Below are the code and all the weights of a small trained network. Each question names an input and a target symbol and asks about switching units off, where a switched-off unit gives its printed mean instead of its output.

import numpy as np


def w(rows, s, z=0):
    codes = np.array(rows[::2]) - 128.0
    scale = np.full(codes.shape[1], s)
    scale[-1] = z or s
    return codes * scale


def f(y):
    return y / 2 * (1 + np.tanh(0.7978845608 * (y + 0.044715 * y**3)))


def softmax(a):
    e = np.exp(a - a.max(-1, keepdims=True))
    return e / e.sum(-1, keepdims=True)


def log_softmax(a):
    a = a - a.max(-1, keepdims=True)
    return a - np.log(np.exp(a).sum(-1, keepdims=True))


def net(x, mask):
    ids = ['αβγεζηθλμστψ'.index(c) for c in x.split()]
    T = len(ids)
    res = E[ids] + P[:T]
    u = 0
    for l in range(2):
        r = res
        for j in range(2):
            rows = slice(2 * j, 2 * j + 2)
            q, k, v = (r @ M[l][rows].T for M in (Q, K, V))
            z = softmax(np.where(np.tri(T) > 0, q @ k.T / 2**0.5, -1e9)) @ v
            o = O[l][rows]
            res = res + np.where(mask[u + j], z, o[:, -1]) @ o[:, :-1]
        u += 2
        y = f(res @ A[l][:, :-1].T + A[l][:, -1])
        res = res + np.where(mask[u : u + 12], y, B[l][:, -1]) @ B[l][:, :-1]
        u += 12
    return log_softmax(res[-1] @ U[:, :-1].T + U[:, -1])


Q, K, V, O, A, B = {}, {}, {}, {}, {}, {}
E = w([
[135,161,148,121,107,155],'α',
[185,73,147,81,155,165],'β',
[162,57,156,107,192,126],'γ',
[202,109,139,96,184,157],'ε',
[116,117,187,122,86,174],'ζ',
[243,72,119,60,188,160],'η',
[181,138,136,93,92,176],'θ',
[119,148,158,160,156,129],'λ',
[178,216,114,132,102,169],'μ',
[183,152,60,92,8,150],'σ',
[63,67,58,178,13,34],'τ',
[117,9,129,98,56,213],'ψ',
],0.012)
P = w([
[74,184,171,86,143,94],'0',
[184,94,133,88,70,99],'1',
[114,120,118,52,85,105],'2',
[195,103,184,185,27,140],'3',
[103,122,93,62,142,119],'4',
[189,104,162,204,52,150],'5',
[92,128,69,73,166,132],'6',
[183,98,139,212,56,165],'7',
[92,128,39,75,185,145],'8',
[173,67,124,231,56,165],'9',
[45,110,47,98,195,168],'10',
[168,113,71,240,123,161],'11',
[36,118,3,109,204,177],'12',
[167,45,85,245,89,180],'13',
],0.012)
Q[0] = w([
[190,41,155,216,66,194],'L0H1',
[165,144,74,144,102,154],'L0H1',
[246,125,125,210,107,173],'L0H2',
[125,161,138,136,165,101],'L0H2',
],0.013)
K[0] = w([
[116,115,10,205,126,215],'L0H1',
[93,69,106,167,149,141],'L0H1',
[89,97,64,166,157,184],'L0H2',
[105,73,153,104,138,146],'L0H2',
],0.013)
V[0] = w([
[190,254,50,132,98,118],'L0H1',
[156,31,25,79,14,130],'L0H1',
[82,95,157,154,50,78],'L0H2',
[184,93,142,106,34,162],'L0H2',
],0.0074)
O[0] = w([
[175,249,94,143,159,20,160],'L0H1',
[162,181,33,141,195,185,252],'L0H1',
[59,149,80,176,115,177,127],'L0H2',
[80,139,103,120,193,180,204],'L0H2',
],0.011)
A[0] = w([
[189,47,203,166,122,151,220],'L0N1',
[141,187,103,108,2,152,195],'L0N2',
[8,114,220,111,10,117,176],'L0N3',
[175,81,82,96,183,171,143],'L0N4',
[146,182,219,149,84,37,95],'L0N5',
[193,159,166,47,227,137,169],'L0N6',
[74,192,139,11,166,56,255],'L0N7',
[81,198,87,210,158,206,137],'L0N8',
[47,143,126,32,111,174,126],'L0N9',
[23,94,108,40,139,170,102],'L0N10',
[70,134,101,64,103,175,158],'L0N11',
[201,164,119,139,121,59,207],'L0N12',
],0.0077,0.0045)
B[0] = w([
[66,4,183,76,72,34,136],'L0N1',
[58,98,149,102,202,132,166],'L0N2',
[70,11,204,197,107,216,133],'L0N3',
[99,195,165,127,79,153,224],'L0N4',
[196,92,254,68,33,168,130],'L0N5',
[92,156,43,85,58,89,190],'L0N6',
[66,129,109,44,126,176,159],'L0N7',
[200,96,147,97,40,116,250],'L0N8',
[54,126,140,144,246,45,159],'L0N9',
[146,181,80,89,174,60,168],'L0N10',
[120,116,162,74,171,120,168],'L0N11',
[84,186,198,142,128,118,173],'L0N12',
],0.0067,0.018)
Q[1] = w([
[219,204,84,151,126,181],'L1H1',
[199,85,182,165,3,185],'L1H1',
[220,39,192,78,6,198],'L1H2',
[245,188,148,197,9,181],'L1H2',
],0.007)
K[1] = w([
[112,141,82,208,166,123],'L1H1',
[209,85,52,126,216,126],'L1H1',
[198,104,126,129,144,254],'L1H2',
[200,124,67,209,143,126],'L1H2',
],0.0079)
V[1] = w([
[139,54,156,198,137,110],'L1H1',
[145,229,251,90,194,238],'L1H1',
[140,231,45,54,165,96],'L1H2',
[226,156,178,54,1,73],'L1H2',
],0.0064)
O[1] = w([
[187,98,58,130,117,116,9],'L1H1',
[229,196,255,48,138,133,202],'L1H1',
[52,208,116,123,116,151,207],'L1H2',
[98,124,155,120,10,2,251],'L1H2',
],0.0092,0.012)
A[1] = w([
[146,146,65,135,115,133,108],'L1N1',
[245,151,118,143,81,115,94],'L1N2',
[109,158,145,170,89,152,38],'L1N3',
[148,120,114,129,135,231,207],'L1N4',
[82,170,143,95,131,123,252],'L1N5',
[91,70,179,118,122,124,13],'L1N6',
[125,168,118,138,135,184,125],'L1N7',
[74,135,114,121,162,192,172],'L1N8',
[49,154,156,102,93,119,218],'L1N9',
[91,157,134,94,101,153,186],'L1N10',
[191,106,116,120,154,77,163],'L1N11',
[146,164,169,124,138,114,102],'L1N12',
],0.011,0.0041)
B[1] = w([
[74,103,117,121,174,114,144],'L1N1',
[115,182,102,214,158,196,176],'L1N2',
[94,107,109,67,156,122,170],'L1N3',
[170,60,204,137,27,191,149],'L1N4',
[211,109,125,139,131,127,240],'L1N5',
[110,211,38,120,202,146,141],'L1N6',
[111,150,100,148,110,114,178],'L1N7',
[109,186,142,189,36,83,167],'L1N8',
[164,81,102,185,140,136,254],'L1N9',
[161,94,88,144,171,142,224],'L1N10',
[2,144,203,148,135,151,161],'L1N11',
[51,130,147,104,187,117,172],'L1N12',
],0.0071,0.034)
U = w([
[43,182,181,55,151,177,57],'α',
[59,96,83,17,159,170,169],'β',
[86,61,91,147,198,135,63],'γ',
[64,130,169,88,41,80,236],'ε',
[177,59,139,145,196,157,140],'ζ',
[253,18,95,159,130,72,172],'η',
[196,96,127,31,165,126,221],'θ',
[146,74,185,232,140,101,145],'λ',
[230,124,204,160,130,71,36],'μ',
[151,190,96,185,176,140,104],'σ',
[28,95,75,137,74,185,2],'τ',
[135,120,152,72,38,207,136],'ψ',
],0.0064,0.0043)

Each question gives the input, a string of symbols that net reads in full, and the target symbol t.
The units are the heads (2 rows each of Q, K, V and O) and the neurons (one row each of A and B). Each row of codes is followed by its name. A weight is (code - 128) times the scale printed after its matrix; where a second scale follows, it is the last column's (O, A, B and U).
mask holds one flag per unit, layer by layer, with each layer's heads first. A switched-off unit (its flag False) gives its mean, the last column of its rows in O or B, instead of its output. The means were averaged over made-up inputs and are rounded, as every weight is.
A unit's drop is (log p(t) with every unit on - log p(t) with that unit switched off) / (log p(t) with every unit on - log p(t) with every unit switched off).
The circuit of an input: a set's keep is (log p(t) with only the set's units on - log p(t) with every unit switched off) / (log p(t) with every unit on - log p(t) with every unit switched off). Starting from the 12 units with the biggest drops (on a tie, the unit counted first), units are removed one at a time, each time the one whose removal leaves the highest keep (on an exact tie, the one counted first), for as long as the keep stays at least 0.8.
units of the circuit, in order: the units of the circuit, biggest drop first
k most important neurons: the k neurons with the biggest drops, biggest first
top k neurons in layer l: the k neurons of layer l with the biggest drops, biggest first
input θ ζ σ τ α σ σ σ σ σ σ, target θ: 2 most important neurons => [L0N9; L0N5]
input ζ ε μ σ σ σ μ α α ψ, target ψ: units of the circuit, in order => [L0H1; L1N4]
input σ σ σ τ, target τ: 2 most important neurons => [L1N5; L0N12]
input η α ε ψ θ τ η ε σ ζ, target σ: 2 most important neurons => [L0N8; L1N2]
input α σ η σ σ γ ψ ζ, target ψ: units of the circuit, in order => [L0H1; L1N4; L1H2]
input ζ α β, target ζ: units of the circuit, in order => [L0H1; L1H2; L0N3; L0N8]
input ε η μ α σ σ σ μ γ σ α μ γ ε, target μ: units of the circuit, in order => [L0H2; L0H1]
input ε ε σ ε α η σ η ε σ λ μ μ, target ε: units of the circuit, in order => [L0H1; L1H2; L0H2]
input α η ε σ ε σ η ε σ, target α: 3 most important neurons => [L1N11; L0N3; L0N5]
input ε ε α σ ψ γ σ, target ε: 2 most important neurons => [L0N5; L1N11]
input τ μ α σ η ε ψ θ ε ε σ σ σ, target τ: units of the circuit, in order => [L1H1; L0H2]
input ε α σ μ σ ε α σ σ ε τ β θ, target ε: 2 most important neurons => [L0N1; L0N5]
input β γ ψ β α η σ σ σ σ η ζ μ η, target μ: units of the circuit, in order => [L0H2; L0H1]
input α β θ ψ μ η β σ σ σ σ ψ λ, target α: 2 most important neurons => [L1N11; L0N3]
input σ ε μ λ τ σ, target τ: top neuron in layer 0 => [L0N8]
input ε θ σ α η ε η ψ, target ψ: top 2 neurons in layer 1 => [L1N4; L1N9]
input λ ε σ ζ β σ, target σ: units of the circuit, in order => [L0H1]
input σ λ τ, target σ: top 3 neurons in layer 0 => [L0N8; L0N2; L0N7]
input θ ψ α ζ σ σ ψ σ η ε θ, target θ: top 2 neurons in layer 0 => [L0N5; L0N8]
input β ε ψ λ α ψ σ, target β: 3 most important neurons => [L1N9; L1N5; L0N3]
input α ε α ζ σ α ε τ, target τ: most important neuron => [L1N5]
input λ ε σ σ σ ε ε η σ σ σ, target λ: top 3 neurons in layer 0 => [L0N3; L0N5; L0N1]
input γ ε α σ σ, target γ: 2 most important neurons => [L1N11; L0N1]
input θ ε ε μ ε, target θ: top 3 neurons in layer 0 => [L0N8; L0N5; L0N7]
input σ ψ ε σ ε η, target σ: top 2 neurons in layer 1 => [L1N2; L1N4]
input λ α σ σ σ ε σ γ α σ γ α σ, target λ: top 2 neurons in layer 1 => [L1N11; L1N2]
input σ σ η σ ψ μ η, target σ: top neuron in layer 1 => [L1N8]
input α η σ σ η θ α ε σ σ α, target α: 4 most important neurons => [L1N11; L0N3; L0N5; L1N9]
input λ α ψ σ σ σ σ η ε σ ε ε μ, target λ: top 2 neurons in layer 1 => [L1N11; L1N2]
input τ γ λ σ λ σ ψ α σ σ α, target τ: top 2 neurons in layer 0 => [L0N4; L0N3]
